Below is a small trained network, with its code and all its weights. Each question gives an input and a target symbol and asks what happens when units are switched off, that is, made to give their printed mean instead of their output.

import numpy as np


def w(rows, s, z=0):
    codes = np.array(rows[::2]) - 128.0
    scale = np.full(codes.shape[1], s)
    scale[-1] = z or s
    return codes * scale


def norm(h):
    return h / np.sqrt((h * h).mean(-1, keepdims=True) + 1e-5)


def softmax(a):
    e = np.exp(a - a.max(-1, keepdims=True))
    return e / e.sum(-1, keepdims=True)


def log_softmax(a):
    a = a - a.max(-1, keepdims=True)
    return a - np.log(np.exp(a).sum(-1, keepdims=True))


def net(x, mask):
    ids = ['ΓΔΘαβεζημξστ'.index(c) for c in x.split()]
    T = len(ids)
    res = E[ids] + P[:T]
    u = 0
    for l in range(2):
        r = norm(res)
        for j in range(3):
            rows = slice(2 * j, 2 * j + 2)
            q, k, v = (r @ M[l][rows].T for M in (Q, K, V))
            z = softmax(np.where(np.tri(T) > 0, q @ k.T / 2**0.5, -1e9)) @ v
            o = O[l][rows]
            res = res + np.where(mask[u + j], z, o[:, -1]) @ o[:, :-1]
        u += 3
    return log_softmax(norm(res)[-1] @ U[:, :-1].T + U[:, -1])


Q, K, V, O = {}, {}, {}, {}
E = w([
[114,80,96,195,231],'Γ',
[107,188,114,128,13],'Δ',
[167,63,189,164,107],'Θ',
[252,158,42,152,162],'α',
[140,144,93,144,94],'β',
[241,213,2,159,135],'ε',
[10,109,193,131,110],'ζ',
[105,118,66,162,75],'η',
[84,125,60,170,115],'μ',
[142,182,145,115,67],'ξ',
[151,157,87,157,52],'σ',
[139,225,82,144,164],'τ',
],0.0003)
P = w([
[131,124,121,106,132],'0',
[96,129,100,212,94],'1',
[142,165,142,162,96],'2',
[149,139,174,108,180],'3',
[122,136,105,148,137],'4',
[120,103,83,135,80],'5',
[137,151,169,120,165],'6',
[127,132,115,148,134],'7',
[68,98,251,125,70],'8',
[140,155,166,115,164],'9',
],0.0013)
Q[0] = w([
[140,186,129,144,74],'L0H1',
[138,183,131,142,78],'L0H1',
[47,94,169,156,161],'L0H2',
[123,186,76,209,34],'L0H2',
[117,125,48,223,3],'L0H3',
[122,166,42,222,44],'L0H3',
],0.0057)
K[0] = w([
[177,88,189,70,222],'L0H1',
[171,85,194,61,239],'L0H1',
[2,127,247,199,204],'L0H2',
[163,183,76,254,67],'L0H2',
[45,196,180,168,120],'L0H3',
[46,197,191,154,145],'L0H3',
],0.004)
V[0] = w([
[126,80,151,164,31],'L0H1',
[126,92,222,90,211],'L0H1',
[52,135,234,128,140],'L0H2',
[198,205,72,125,50],'L0H2',
[81,184,4,156,84],'L0H3',
[137,117,185,100,40],'L0H3',
],0.0011)
O[0] = w([
[189,94,199,99,64,137],'L0H1',
[115,27,111,229,214,68],'L0H1',
[231,167,49,150,99,147],'L0H2',
[84,66,177,187,235,176],'L0H2',
[251,37,133,216,140,254],'L0H3',
[105,150,100,122,254,137],'L0H3',
],0.00091,0.0006)
Q[1] = w([
[145,225,195,146,198],'L1H1',
[17,27,35,142,94],'L1H1',
[125,109,65,210,2],'L1H2',
[113,65,42,171,10],'L1H2',
[173,152,163,109,121],'L1H3',
[83,103,79,136,151],'L1H3',
],0.0057)
K[1] = w([
[75,41,60,65,227],'L1H1',
[136,185,154,249,69],'L1H1',
[227,191,157,254,99],'L1H2',
[187,196,205,233,72],'L1H2',
[170,150,192,127,108],'L1H3',
[67,91,42,142,117],'L1H3',
],0.0041)
V[1] = w([
[217,201,197,101,134],'L1H1',
[253,74,85,116,193],'L1H1',
[83,203,66,104,182],'L1H2',
[142,127,215,138,208],'L1H2',
[79,99,100,85,153],'L1H3',
[155,118,148,137,135],'L1H3',
],0.0026)
O[1] = w([
[207,163,173,211,78,2],'L1H1',
[155,34,79,184,68,77],'L1H1',
[94,173,41,155,34,119],'L1H2',
[3,143,113,166,201,75],'L1H2',
[185,165,180,151,138,80],'L1H3',
[125,124,101,131,107,132],'L1H3',
],0.0025,0.00071)
U = w([
[38,45,55,115,184,117],'Γ',
[232,253,104,11,31,249],'Δ',
[147,45,232,213,242,67],'Θ',
[128,87,74,188,98,78],'α',
[187,46,160,92,120,70],'β',
[123,139,55,190,65,141],'ε',
[21,253,191,38,232,232],'ζ',
[190,56,113,39,111,68],'η',
[78,70,52,20,69,71],'μ',
[224,192,238,202,77,133],'ξ',
[179,86,134,163,64,61],'σ',
[75,248,82,250,66,171],'τ',
],0.0051,0.0014)

Each question gives the input, a string of symbols that net reads in full, and the target symbol t.
The units are the heads (2 rows each of Q, K, V and O). Each row of codes is followed by its name. A weight is (code - 128) times the scale printed after its matrix; where a second scale follows, it is the last column's (O and U).
mask holds one flag per head, layer by layer. A switched-off head (its flag False) gives its mean, the last column of its rows in O, instead of its output. The means were averaged over made-up inputs and are rounded, as every weight is.
A unit's drop is (log p(t) with every unit on - log p(t) with that unit switched off) / (log p(t) with every unit on - log p(t) with every unit switched off).
The circuit of an input: a set's keep is (log p(t) with only the set's units on - log p(t) with every unit switched off) / (log p(t) with every unit on - log p(t) with every unit switched off). Starting from all 6 units, units are removed one at a time, each time the one whose removal leaves the highest keep (on an exact tie, the one counted first), for as long as the keep stays at least 0.8.
units of the circuit, in order: the units of the circuit, biggest drop first
most important unit: the unit with the biggest drop
which heads matter: for each layer, one digit per head in row order, 1 if its drop is at least 0.15 and else 0, layers parted by /
input β τ β ξ μ ζ ε, target Γ: most important unit : L0H2
input Θ ξ η, target Θ: units of the circuit, in order : (L1H2, L0H1, L0H2)
input ζ ξ τ ζ η σ σ, target Δ: units of the circuit, in order : (L0H2, L1H2, L0H3)
input ξ Γ ξ τ, target τ: which heads matter : 011 / 110
input ζ Θ ζ β, target Δ: units of the circuit, in order : (L0H2, L1H2, L0H3)
input β σ Γ ε Δ τ, target Γ: which heads matter : 011 / 010
input ζ η Θ ξ, target Δ: units of the circuit, in order : (L0H2, L1H2, L0H3)
input Θ ξ ξ Θ, target ζ: units of the circuit, in order : (L0H3, L1H2)
input σ τ τ η Θ η τ, target Θ: units of the circuit, in order : (L0H2, L0H3, L1H2, L1H1)
input ζ β Γ ζ ζ σ, target Γ: which heads matter : 110 / 010
input ζ ξ σ, target ζ: which heads matter : 101 / 100
input ξ Θ ζ Γ, target τ: units of the circuit, in order : (L1H2, L0H3, L1H1, L0H2)
input ξ ξ μ β β η ζ ζ β Θ, target τ: units of the circuit, in order : (L1H2, L0H3, L0H2, L1H1)
input Δ ζ Γ ζ Θ ζ β Θ Δ ζ, target ξ: units of the circuit, in order : (L0H1, L1H1)
input ζ τ ζ Δ ζ ξ β ξ, target ζ: which heads matter : 001 / 100
input ζ ζ ε ζ τ Γ η ζ β ζ, target Δ: most important unit : L0H2
input ξ ξ Δ Θ ξ μ η, target τ: units of the circuit, in order : (L1H2, L0H2, L0H3, L1H1)
input Θ ξ β, target Θ: which heads matter : 111 / 010
input Γ Θ μ Γ Δ ζ ζ μ, target ζ: which heads matter : 010 / 100
input ζ Γ ζ ζ β, target ζ: most important unit : L1H1
input ζ η Θ Γ Δ ξ η, target Δ: units of the circuit, in order : (L0H2, L1H2)
input σ τ Θ ζ ξ ξ, target Θ: units of the circuit, in order : (L1H2, L0H2, L1H1)
input Θ β Γ, target Θ: which heads matter : 101 / 010
input ζ ξ Γ ξ β β ε, target Δ: which heads matter : 111 / 010
input ζ σ Δ ζ σ, target ζ: which heads matter : 011 / 100
